The rows lie along a hidden order. The number after each row says roughly how far along it the row is, from 0 to 9. A new part has a new order.
[ 38   3  -9  10  -2 -12   1 -50 -16  15  51  17  -9  12 -10  14   2 -14
  28  13 -30 -33   3 -16 -31  -8  20 -39   1  27  40  -4 -24 -23 -25 -19
  12  29  42 -33   1  -6 -25   5  12  19   5  43  12 -19   9  23   3  -4
 -23  11  46 -24  11  20  21 -36  16   0  74 -31 -19  29   5  -5  -5   0
 -43   8 -20  30  11  -4  33 -32  14   9  56 -38  25   7  -5  -5 -25  -8
  40 -22   7  32  -9   6  -3 -52  22  -6  15 -10  -5  30 -18 -78 -42  18
 -32 -14 -13  10 -25 -43  16  -6]
8
[ 35 -22 -11  17 -22 -32 -13 -37 -16  24  38 -10  -1  14 -10  22   4  -5
  14   9 -20 -80  -2   6 -34 -29  17 -16  10  12  20   1  -7 -15  -1 -32
  -4  15  17 -38 -12  23  11  -9  14  -2  15   4   0 -12 -10  -1   2  -5
   5 -22  30 -47  37  18  25 -48   5 -13  62 -28  -5  -2 -20 -14  21 -14
   2  19   3  11   8  22 -12  10  -3  38  15 -22  42   1   0  -4 -13 -28
  30 -13  -4  18 -50  32  -8 -39  51  -3 -15 -18   1  20 -10 -51 -31  37
 -26 -26 -40  15 -13 -23  27 -36]
1
[ 47   2   3  50 -18  -2   9  -9 -30   2  40   9  -1   4  -2  20  -2   2
  26  31  -8 -32  12  -2 -43 -18  23 -53   7  20  42   2 -46   5 -21 -25
  14  14  26 -37  -2 -15 -18   8   8  24  11  37   1 -27  15  31  -8  -7
 -39  11  35 -22  11  32   3 -26  12   1  57 -47   4  30  -9  -3 -33  -6
 -59  -2 -13  25   5   0  18  17  33  14  40 -36  30   0 -23   3 -11 -11
  55 -57   7  26 -14   2  -1 -29  31   5  17 -10  -4  30  -5 -63 -41  19
 -42 -15 -25  29 -24 -40  11   1]
9
[ 40 -28  -5  41 -27 -28  -2 -23 -14  14  29 -18  10  23   8  32  -8  -1
  12  15  -8 -77   1  23 -41 -29  10  -8  16  21  22   6 -15  -4  -1 -37
  -3  -4  11 -45 -21  25  13  -6   3  -3  23  10   7 -31 -13 -13  -7  -7
   4 -33  36 -46  54  15  21 -49 -12  -7  69 -19  -3  -1 -22 -20   6 -10
   5  19   0  17   4  10 -19  11   2  29  12  -7  41  -1  -8   8 -14 -22
  24 -19 -11  21 -49  26  -8 -27  40  -1 -22 -17   7  25  -3 -70 -42  50
 -41 -29 -42  11 -13 -15  29 -41]
2
[ 50  -5  -1  30 -21 -11  -6 -33 -25  11  42   3  -6   8  -1  25  -3 -13
  22  18 -14 -54   8  -2 -52 -15  23 -41  11  28  32   1 -25 -10 -21 -27
   7  17  27 -38  -7  -6  -6   1   9  19  14  32   0 -30   3  18  -8  -9
 -20  -2  35 -40  27  25  15 -43   4 -11  60 -36   1  19 -11  -1 -24  -4
 -40   6 -20  25   2  -4   9   5  18  20  35 -27  26   0 -18   0 -16  -4
  57 -32   5  29 -27   9  -2 -39  27  -7   6 -13   2  24  -5 -78 -41  25
 -31 -22 -21  18 -12 -39  21 -13]
7
[ 31 -30 -10  20 -16 -34  -5 -34  -3  23  34 -12   8   9  -2  12   5  -7
  13   8 -30 -76  -8  13 -31 -28 -10 -21   6  25  27  -4 -13 -12  10 -33
  -2   8  17 -40 -24  25   8  -6   3 -22  19  -8  12 -14 -16  -7  -1   3
  21 -26  25 -58  39  19  32 -49  11  -8  67 -13  -7 -18 -30 -26  28 -16
  24  14   5  39  15  13  -6  -8  -8  30  20 -19  46   3  15 -11 -16 -33
  25  -8  -4   9 -35  36  -7 -32  33  -5 -14 -18   1  21 -18 -26 -26  49
 -26 -17 -50   6 -12 -23  18 -43]
0
[ 55 -16 -19  12   5 -30  11 -47   8  26  54  -1  29  33  22  24 -11 -13
  17   9 -26 -37  -5  24 -30 -14  -5  -9  14  37  41   2   1 -19 -16 -37
   1 -10  39 -46 -33  34 -12   0   4   2  20  26  40 -29 -11 -27   0   1
   2 -13  59 -28  59   2  22 -45 -14  11  91  -4 -26  10  -7 -29  22   5
   3  14 -13  32  10  -2  12 -54  -3   2  50  -8  24  11   1  12 -31 -25
  -6  -4 -18  24 -34  16 -14 -23  30  -2 -15  -9   7  33 -12 -78 -39  45
 -39 -17 -38 -16 -38 -21  22 -41]
2
[ 33 -22 -15   8  -9 -39  -6 -41   1  24  32  -7   8  20  -4  14   5 -10
  18   2 -28 -66  -9   7 -17 -23  -5 -16   6  23  30  -5  -5 -22   6 -27
  -1  11  29 -44 -23  33   1  -4   7 -10  11   2  21 -16 -12  -9   2   1
  16 -17  33 -54  38  14  35 -50   9  -5  81 -13 -13  -8 -19 -28  32  -9
   8  21   2  33  16  17   2 -24 -11  24  29 -23  39   7  14 -12 -24 -33
   1  -1  -7  18 -30  27  -7 -32  40  -4 -12 -19  -1  22 -21 -28 -30  47
 -23 -20 -52   2 -21 -18  21 -47]
0
[ 45  -8   4  55 -27  -2  -3 -17 -30  -2  37  -3 -11   0   1  26  -5  -1
  19  30  -7 -65  10   5 -57 -25  26 -44  16  25  28   5 -30   3 -18 -32
   9  12  10 -53   2 -12   0   0   5  16  18  38 -10 -39   2  26 -11 -14
 -21 -14  43 -41  31  31   8 -36   1 -14  44 -41  14  17 -20   2 -37 -10
 -44   6 -15  15  -2  -3  -1  26  25  25  23 -27  28  -9 -26   7   4   0
  63 -51   5  23 -33   4   0 -34  45  -8   6 -14   3  19  -2 -71 -46  30
 -39 -24 -20  29  -8 -21  18  -7]
7
[ 56  -8  -1  38 -21 -11   5 -21 -19   3  10  -3   3  12  13  33 -10  -6
  17  23  -9 -52   6  16 -45 -15  16 -32  17  32  27   5 -26  -3 -25 -33
   7   2  25 -44 -13  -3  -8   2   2  15  19  44   6 -40  -2  13  -9 -10
 -19 -14  58 -43  45  22  11 -36  -9  -7  58 -32   1  17 -14  -9 -30  -1
 -33   7 -21  29   0 -15   5   2  20  12  36 -19  30  -5 -20  12 -13  -5
  50 -33  -2  25 -33   3  -5 -12  31  -9  -7 -11   9  29  -2 -92 -52  36
 -41 -19 -28  17 -15 -31  17 -25]
7
[ 36 -11 -18  -3 -14 -30 -20 -74 -16  29  51  10 -13  17 -20  13   7 -14
  20   2 -31 -48   0 -20 -24 -14  28 -17   8  11  33  -5   5 -36   0 -19
   3  36  31 -42  -1  19  -2  -6  25   6  12  22  -1 -14   0   4  15  -4
  -5  -5  35 -35  33  20  30 -43  13 -11  81 -26 -16  14  -4  -6  30  -4
 -15  17   0   5  13  24   4 -15  -6  33  32 -30  31  11   2 -16 -27 -16
  32  -2   3  26 -28  28  -4 -46  31  -4  -5 -17  -4  19 -19 -41 -33  24
 -24 -17 -41  17 -21 -35  42 -20]
3
[ 53 -17  -9  28 -25 -24 -12 -48 -22  14  39  -4  -4  13  -2  24  -2  -5
  14  14 -12 -71   3   6 -43 -31  24 -20  16  19  24   2  -5 -24  -4 -36
   1  17  21 -39  -5  17   7  -6  21   6  19  24  -3 -25  -3   4   1  -8
 -11 -17  38 -45  36  22  19 -44  -3 -15  56 -26  -5   9  13  -7   3  -5
 -17  14  -9   6   1  13 -10  11   1  33  15 -15  41   3 -10   0 -14 -12
  46 -20  -3  26 -48  21  -6 -35  39  -4 -11 -17   5  19  -4 -52 -47  32
 -31 -32 -39  21 -13 -22  32 -22]
4
